Below are the code and all the weights of a small trained network. Each question names an input and a class and asks about switching units off, where a switched-off unit gives its printed mean instead of its output.

import numpy as np


def w(rows, s, z=0):
    codes = np.array(rows[::2]) - 128.0
    scale = np.full(codes.shape[1], s)
    scale[-1] = z or s
    return codes * scale


def norm(h):
    return h / np.sqrt((h * h).mean(-1, keepdims=True) + 1e-5)


def f(y):
    return y / 2 * (1 + np.tanh(0.7978845608 * (y + 0.044715 * y**3)))


def log_softmax(a):
    a = a - a.max(-1, keepdims=True)
    return a - np.log(np.exp(a).sum(-1, keepdims=True))


def net(x, mask):
    res = np.array(x, float).reshape(1, 7) / 4 @ E
    u = 0
    for l in range(3):
        y = f(norm(res) @ A[l][:, :-1].T + A[l][:, -1])
        res = res + np.where(mask[u : u + 11], y, B[l][:, -1]) @ B[l][:, :-1]
        u += 11
    return log_softmax(norm(res)[-1] @ U[:, :-1].T + U[:, -1])


A, B = {}, {}
E = w([
[3,87,105],'x0',
[10,249,187],'x1',
[130,168,67],'x2',
[6,85,103],'x3',
[124,139,112],'x4',
[134,153,87],'x5',
[127,108,158],'x6',
],0.0053)
A[0] = w([
[115,120,142,175],'0.n1',
[59,176,170,108],'0.n2',
[131,182,56,89],'0.n3',
[126,119,87,48],'0.n4',
[156,81,49,2],'0.n5',
[78,61,82,125],'0.n6',
[139,175,141,127],'0.n7',
[192,72,125,190],'0.n8',
[125,199,105,115],'0.n9',
[254,79,32,241],'0.n10',
[174,152,206,137],'0.n11',
],0.0097,0.0039)
B[0] = w([
[117,72,227,144],'0.n1',
[174,228,139,173],'0.n2',
[176,181,154,140],'0.n3',
[105,195,60,117],'0.n4',
[82,174,82,135],'0.n5',
[167,46,212,161],'0.n6',
[102,52,212,142],'0.n7',
[181,65,107,184],'0.n8',
[1,172,114,149],'0.n9',
[165,68,32,254],'0.n10',
[66,62,227,163],'0.n11',
],0.0039,0.0073)
A[1] = w([
[89,57,50,128],'1.n1',
[63,199,80,69],'1.n2',
[55,62,85,4],'1.n3',
[143,154,152,21],'1.n4',
[148,160,113,64],'1.n5',
[71,43,99,160],'1.n6',
[32,225,125,71],'1.n7',
[10,160,197,100],'1.n8',
[138,128,86,91],'1.n9',
[148,136,97,85],'1.n10',
[198,213,184,145],'1.n11',
],0.012,0.0027)
B[1] = w([
[44,182,137,194],'1.n1',
[154,98,153,179],'1.n2',
[98,182,165,154],'1.n3',
[118,154,146,121],'1.n4',
[141,161,144,122],'1.n5',
[80,144,120,188],'1.n6',
[159,68,96,236],'1.n7',
[219,92,106,253],'1.n8',
[122,152,118,133],'1.n9',
[139,173,126,129],'1.n10',
[77,200,255,181],'1.n11',
],0.0098,0.0072)
A[2] = w([
[82,176,82,10],'2.n1',
[147,27,169,100],'2.n2',
[69,167,208,90],'2.n3',
[212,154,124,156],'2.n4',
[57,206,107,253],'2.n5',
[157,255,39,230],'2.n6',
[143,117,125,139],'2.n7',
[163,44,193,103],'2.n8',
[130,105,33,60],'2.n9',
[203,194,191,167],'2.n10',
[93,177,217,143],'2.n11',
],0.0098,0.002)
B[2] = w([
[158,123,125,127],'2.n1',
[102,132,27,243],'2.n2',
[109,41,138,172],'2.n3',
[253,182,229,211],'2.n4',
[122,43,89,170],'2.n5',
[149,35,148,172],'2.n6',
[179,133,109,147],'2.n7',
[193,103,107,252],'2.n8',
[110,107,164,198],'2.n9',
[46,246,153,223],'2.n10',
[92,103,111,185],'2.n11',
],0.0069,0.0043)
U = w([
[242,174,153,68],'0',
[109,61,60,54],'1',
[1,207,178,253],'2',
],0.013,0.0031)

Each question gives the input, the list of numbers given to net, and the class t.
The units are the neurons (one row each of A and B). Each row of codes is followed by its name. A weight is (code - 128) times the scale printed after its matrix; where a second scale follows, it is the last column's (A, B and U).
mask holds one flag per neuron, layer by layer. A switched-off neuron (its flag False) gives its mean, the last column of its row in B, instead of its output. The means were averaged over made-up inputs and are rounded, as every weight is.
A unit's drop is (log p(t) with every unit on - log p(t) with that unit switched off) / (log p(t) with every unit on - log p(t) with every unit switched off).
The circuit of an input: a set's keep is (log p(t) with only the set's units on - log p(t) with every unit switched off) / (log p(t) with every unit on - log p(t) with every unit switched off). Starting from the 12 units with the biggest drops (on a tie, the unit counted first), units are removed one at a time, each time the one whose removal leaves the highest keep (on an exact tie, the one counted first), for as long as the keep stays at least 0.8.
units of the circuit, in order: the units of the circuit, biggest drop first
k most important neurons: the k neurons with the biggest drops, biggest first
top k neurons in layer l: the k neurons of layer l with the biggest drops, biggest first
drop when u is switched off: that unit's drop, to one decimal
input [-8,5,-3,8,-4,8,6], class 0: units of the circuit, in order	1.n8
input [7,4,-4,8,-1,-3,-4], class 1: units of the circuit, in order	1.n8, 1.n11
input [-1,1,0,5,-3,5,-3], class 0: units of the circuit, in order	0.n10, 1.n8
input [2,0,-6,-6,-8,3,-7], class 1: units of the circuit, in order	0.n2, 1.n8, 2.n2
input [4,-7,3,4,-7,-3,-1], class 2: units of the circuit, in order	1.n1, 1.n8
input [8,4,-4,7,2,4,8], class 1: 2 most important neurons	1.n8, 0.n10
input [-5,1,-4,-5,-7,6,7], class 2: 4 most important neurons	1.n11, 1.n8, 1.n7, 2.n10
input [7,2,-6,0,5,-8,-1], class 0: 2 most important neurons	1.n8, 0.n10
input [-3,-2,7,1,-2,-4,-4], class 1: 3 most important neurons	0.n10, 1.n8, 1.n1
input [1,-1,-6,3,1,2,1], class 2: top 3 neurons in layer 0	0.n2, 0.n11, 0.n3
input [-4,3,-2,5,1,-4,3], class 0: 2 most important neurons	1.n8, 0.n2
input [1,8,-6,4,-4,-3,3], class 1: 2 most important neurons	1.n7, 2.n2
input [7,5,-5,-7,-7,-3,4], class 0: 2 most important neurons	1.n8, 1.n1
input [3,-5,1,3,-8,1,1], class 2: top 2 neurons in layer 1	1.n1, 1.n8
input [-6,2,-7,-5,7,-5,-3], class 2: 2 most important neurons	1.n11, 1.n8
input [4,-3,-3,-6,0,-7,-1], class 1: most important neuron	1.n8
input [5,5,7,7,-7,8,4], class 1: top 2 neurons in layer 1	1.n8, 1.n7
input [-4,6,-4,-8,3,5,-2], class 2: drop when 1.n11 is switched off	0.1
input [8,-5,-6,8,-6,8,-3], class 2: drop when 1.n9 is switched off	0.0
input [-5,4,7,5,1,-5,5], class 0: drop when 0.n2 is switched off	0.1
input [4,4,-5,4,-2,-5,-6], class 1: most important neuron	2.n2
